Below is a small trained network, with its code and all its weights. Each question gives an input and a class and asks what happens when units are switched off, that is, made to give their printed mean instead of their output.

import numpy as np


def w(rows, s, z=0):
    codes = np.array(rows[::2]) - 128.0
    scale = np.full(codes.shape[1], s)
    scale[-1] = z or s
    return codes * scale


def f(y):
    return y / 2 * (1 + np.tanh(0.7978845608 * (y + 0.044715 * y**3)))


def log_softmax(a):
    a = a - a.max(-1, keepdims=True)
    return a - np.log(np.exp(a).sum(-1, keepdims=True))


def net(x, mask):
    res = np.array(x, float).reshape(1, 7) / 4 @ E
    y = f(res @ A[0][:, :-1].T + A[0][:, -1])
    res = res + np.where(mask, y, B[0][:, -1]) @ B[0][:, :-1]
    return log_softmax(res[-1] @ U[:, :-1].T + U[:, -1])


A, B = {}, {}
E = w([
[75,204,111,236,119,162,118],'x0',
[148,157,186,47,176,137,140],'x1',
[176,161,50,146,160,155,2],'x2',
[178,149,99,200,101,52,85],'x3',
[240,165,169,110,240,190,103],'x4',
[64,19,116,137,117,125,133],'x5',
[47,131,197,81,48,33,131],'x6',
],0.0085)
A[0] = w([
[61,100,97,139,68,75,94,150],'n1',
[217,60,59,159,187,57,235,238],'n2',
[113,107,107,64,109,255,184,89],'n3',
[195,135,101,121,131,137,76,92],'n4',
[75,98,131,110,162,161,95,4],'n5',
[170,170,98,180,235,95,64,179],'n6',
[118,75,213,84,105,213,103,182],'n7',
[155,80,108,137,45,127,32,52],'n8',
[152,220,142,183,157,52,168,250],'n9',
],0.0081,0.0036)
B[0] = w([
[52,66,114,126,114,127,116,223],'n1',
[130,145,182,92,38,189,111,199],'n2',
[82,36,106,105,124,64,129,189],'n3',
[171,170,120,53,251,145,38,189],'n4',
[153,139,124,143,188,98,78,133],'n5',
[177,178,176,85,114,225,43,254],'n6',
[84,121,110,120,142,58,115,194],'n7',
[173,144,93,60,181,64,146,164],'n8',
[161,172,117,186,45,207,132,206],'n9',
],0.011,0.0093)
U = w([
[70,72,47,138,247,37,73,14],'0',
[201,213,55,173,203,204,2,13],'1',
[59,115,155,151,41,121,198,252],'2',
],0.0077,0.004)

Each question gives the input, the list of numbers given to net, and the class t.
The units are the neurons (one row each of A and B). Each row of codes is followed by its name. A weight is (code - 128) times the scale printed after its matrix; where a second scale follows, it is the last column's (A, B and U).
mask holds one flag per neuron, in row order. A switched-off neuron (its flag False) gives its mean, the last column of its row in B, instead of its output. The means were averaged over made-up inputs and are rounded, as every weight is.
A unit's drop is (log p(t) with every unit on - log p(t) with that unit switched off) / (log p(t) with every unit on - log p(t) with every unit switched off).
The circuit of an input: a set's keep is (log p(t) with only the set's units on - log p(t) with every unit switched off) / (log p(t) with every unit on - log p(t) with every unit switched off). Starting from all 9 units, units are removed one at a time, each time the one whose removal leaves the highest keep (on an exact tie, the one counted first), for as long as the keep stays at least 0.8.
circuit, biggest first: the units of the circuit, biggest drop first
k most important neurons: the k neurons with the biggest drops, biggest first
drop when u is switched off: that unit's drop, to one decimal
input [1,2,2,-7,-3,-2,-2], class 0: circuit, biggest first -> [n9, n6]
input [4,-4,-1,-8,5,-3,3], class 2: circuit, biggest first -> [n4]
input [-6,-7,3,-6,-7,0,-2], class 0: 2 most important neurons -> [n9, n8]
input [5,7,-7,-7,4,-7,-5], class 2: 2 most important neurons -> [n3, n4]
input [-4,7,3,-7,2,-4,-4], class 0: 3 most important neurons -> [n3, n7, n9]
input [4,-1,-7,0,3,-3,-4], class 2: 2 most important neurons -> [n4, n6]
input [-7,-2,2,-6,-8,-4,-5], class 0: 3 most important neurons -> [n9, n3, n6]
input [7,-4,-2,-7,-2,-4,-5], class 2: 3 most important neurons -> [n4, n6, n3]
input [7,-6,8,7,0,8,5], class 0: 3 most important neurons -> [n1, n8, n2]
input [6,-2,-4,1,3,8,-6], class 2: drop when n6 is switched off -> 0.1
input [-7,1,-3,-8,2,-5,-8], class 0: drop when n1 is switched off -> 0.0
input [-4,-4,-1,-7,0,3,8], class 0: drop when n9 is switched off -> 0.3
